Here is a tiny trained network, its code and every weight. The questions are about switching its units off for an input and a target symbol, where a switched-off unit gives its printed mean instead of its output.

import numpy as np


def w(rows, s, z=0):
    codes = np.array(rows[::2]) - 128.0
    scale = np.full(codes.shape[1], s)
    scale[-1] = z or s
    return codes * scale


def norm(h):
    return h / np.sqrt((h * h).mean(-1, keepdims=True) + 1e-5)


def softmax(a):
    e = np.exp(a - a.max(-1, keepdims=True))
    return e / e.sum(-1, keepdims=True)


def log_softmax(a):
    a = a - a.max(-1, keepdims=True)
    return a - np.log(np.exp(a).sum(-1, keepdims=True))


def net(x, mask):
    ids = ['ΦΨαγδεζηθλω'.index(c) for c in x.split()]
    T = len(ids)
    res = E[ids] + P[:T]
    u = 0
    for l in range(2):
        r = norm(res)
        for j in range(3):
            rows = slice(4 * j, 4 * j + 4)
            q, k, v = (r @ M[l][rows].T for M in (Q, K, V))
            z = softmax(np.where(np.tri(T) > 0, q @ k.T / 4**0.5, -1e9)) @ v
            o = O[l][rows]
            res = res + np.where(mask[u + j], z, o[:, -1]) @ o[:, :-1]
        u += 3
    return log_softmax(norm(res)[-1] @ U[:, :-1].T + U[:, -1])


Q, K, V, O = {}, {}, {}, {}
E = w([
[151,170,251],'Φ',
[139,126,148],'Ψ',
[149,92,144],'α',
[187,126,150],'γ',
[104,76,58],'δ',
[60,127,14],'ε',
[86,57,171],'ζ',
[201,163,77],'η',
[131,167,90],'θ',
[93,154,87],'λ',
[68,113,90],'ω',
],0.019)
P = w([
[166,85,109],'0',
[88,174,83],'1',
[153,60,98],'2',
[174,87,83],'3',
[124,180,121],'4',
[171,41,113],'5',
[142,188,145],'6',
[182,72,125],'7',
[131,255,196],'8',
],0.0066)
Q[0] = w([
[173,115,148],'0.h0',
[143,105,196],'0.h0',
[146,160,129],'0.h0',
[82,111,129],'0.h0',
[140,143,124],'0.h1',
[163,149,128],'0.h1',
[122,145,118],'0.h1',
[167,132,138],'0.h1',
[154,108,252],'0.h2',
[152,64,140],'0.h2',
[134,120,149],'0.h2',
[146,101,182],'0.h2',
],0.022)
K[0] = w([
[124,173,107],'0.h0',
[184,178,144],'0.h0',
[138,114,92],'0.h0',
[139,113,174],'0.h0',
[134,102,116],'0.h1',
[120,104,130],'0.h1',
[150,89,99],'0.h1',
[98,149,160],'0.h1',
[164,167,248],'0.h2',
[124,66,150],'0.h2',
[134,130,150],'0.h2',
[142,125,187],'0.h2',
],0.018)
V[0] = w([
[98,165,97],'0.h0',
[78,170,156],'0.h0',
[143,115,119],'0.h0',
[90,136,249],'0.h0',
[208,249,107],'0.h1',
[181,168,135],'0.h1',
[6,202,27],'0.h1',
[63,69,125],'0.h1',
[144,144,35],'0.h2',
[183,138,144],'0.h2',
[166,77,89],'0.h2',
[172,97,215],'0.h2',
],0.018)
O[0] = w([
[104,132,155,145],'0.h0',
[90,95,156,83],'0.h0',
[140,139,120,142],'0.h0',
[109,55,123,1],'0.h0',
[188,239,106,102],'0.h1',
[161,165,99,101],'0.h1',
[79,212,252,230],'0.h1',
[85,76,161,158],'0.h1',
[69,139,106,217],'0.h2',
[113,119,166,85],'0.h2',
[92,166,115,175],'0.h2',
[159,127,173,28],'0.h2',
],0.023,0.0088)
Q[1] = w([
[128,177,142],'1.h0',
[130,90,117],'1.h0',
[86,136,97],'1.h0',
[61,169,87],'1.h0',
[149,95,117],'1.h1',
[108,50,142],'1.h1',
[171,115,87],'1.h1',
[71,181,197],'1.h1',
[177,69,91],'1.h2',
[249,43,177],'1.h2',
[132,126,138],'1.h2',
[192,113,198],'1.h2',
],0.014)
K[1] = w([
[118,168,117],'1.h0',
[135,98,139],'1.h0',
[105,114,82],'1.h0',
[86,126,49],'1.h0',
[140,75,85],'1.h1',
[159,53,136],'1.h1',
[131,125,77],'1.h1',
[111,136,189],'1.h1',
[108,72,91],'1.h2',
[1,117,11],'1.h2',
[119,132,123],'1.h2',
[42,176,58],'1.h2',
],0.014)
V[1] = w([
[21,113,221],'1.h0',
[118,240,107],'1.h0',
[56,70,19],'1.h0',
[188,133,191],'1.h0',
[3,167,69],'1.h1',
[133,166,146],'1.h1',
[150,103,130],'1.h1',
[61,83,71],'1.h1',
[104,118,53],'1.h2',
[156,63,182],'1.h2',
[121,51,76],'1.h2',
[138,92,144],'1.h2',
],0.013)
O[1] = w([
[254,110,71,228],'1.h0',
[153,31,166,253],'1.h0',
[133,181,226,134],'1.h0',
[103,125,63,76],'1.h0',
[226,93,171,254],'1.h1',
[144,104,147,171],'1.h1',
[99,148,110,84],'1.h1',
[148,147,117,116],'1.h1',
[147,110,188,89],'1.h2',
[126,192,74,81],'1.h2',
[151,164,160,29],'1.h2',
[129,161,107,97],'1.h2',
],0.015,0.0057)
U = w([
[158,84,112,56],'Φ',
[147,98,87,166],'Ψ',
[125,66,75,253],'α',
[181,119,81,220],'γ',
[122,107,179,44],'δ',
[112,127,190,22],'ε',
[75,8,121,219],'ζ',
[221,194,112,187],'η',
[174,178,151,128],'θ',
[118,155,202,79],'λ',
[65,84,213,160],'ω',
],0.011,0.0025)

Each question gives the input, a string of symbols that net reads in full, and the target symbol t.
The units are the heads (4 rows each of Q, K, V and O). Each row of codes is followed by its name. A weight is (code - 128) times the scale printed after its matrix; where a second scale follows, it is the last column's (O and U).
mask holds one flag per head, layer by layer. A switched-off head (its flag False) gives its mean, the last column of its rows in O, instead of its output. The means were averaged over made-up inputs and are rounded, as every weight is.
A unit's drop is (log p(t) with every unit on - log p(t) with that unit switched off) / (log p(t) with every unit on - log p(t) with every unit switched off).
The circuit of an input: a set's keep is (log p(t) with only the set's units on - log p(t) with every unit switched off) / (log p(t) with every unit on - log p(t) with every unit switched off). Starting from all 6 units, units are removed one at a time, each time the one whose removal leaves the highest keep (on an exact tie, the one counted first), for as long as the keep stays at least 0.8.
units of the circuit, in order: the units of the circuit, biggest drop first
unit that matters most: the unit with the biggest drop
heads that matter: for each layer, one digit per head in row order, 1 if its drop is at least 0.15 and else 0, layers parted by /
drop of u: that unit's drop, to one decimal
input α ζ γ, target ζ: unit that matters most -> 0.h1
input η η δ ω ω θ, target ω: units of the circuit, in order -> (1.h0, 0.h1)
input δ λ ε ω η θ η ε, target η: units of the circuit, in order -> (0.h1, 1.h0)
input δ ω ω ω α ω λ η δ, target η: units of the circuit, in order -> (1.h0, 0.h1)
input λ η δ α ω θ, target ω: units of the circuit, in order -> (1.h0, 0.h2, 0.h1)
input θ λ ω Φ ζ ω, target ζ: heads that matter -> 100 / 100
input η η Ψ, target η: heads that matter -> 010 / 000
input η Φ ζ, target ζ: heads that matter -> 100 / 110
input γ Ψ γ η α, target η: heads that matter -> 011 / 000
input ω ζ Ψ Φ, target ζ: heads that matter -> 100 / 000
input η θ ζ Ψ, target ζ: heads that matter -> 010 / 100
input γ ω ω ω γ, target ω: heads that matter -> 010 / 000
input γ γ ζ ζ ζ α ζ ε, target ζ: heads that matter -> 110 / 000
input ω η α, target η: units of the circuit, in order -> (0.h0)
input δ θ ζ λ, target ζ: drop of 1.h2 -> 0.1
input θ γ η η λ, target η: drop of 1.h0 -> -0.1
input θ ω ω ζ η, target ζ: drop of 1.h1 -> 0.0
input ε Ψ ω θ θ η λ, target η: drop of 1.h0 -> 0.3
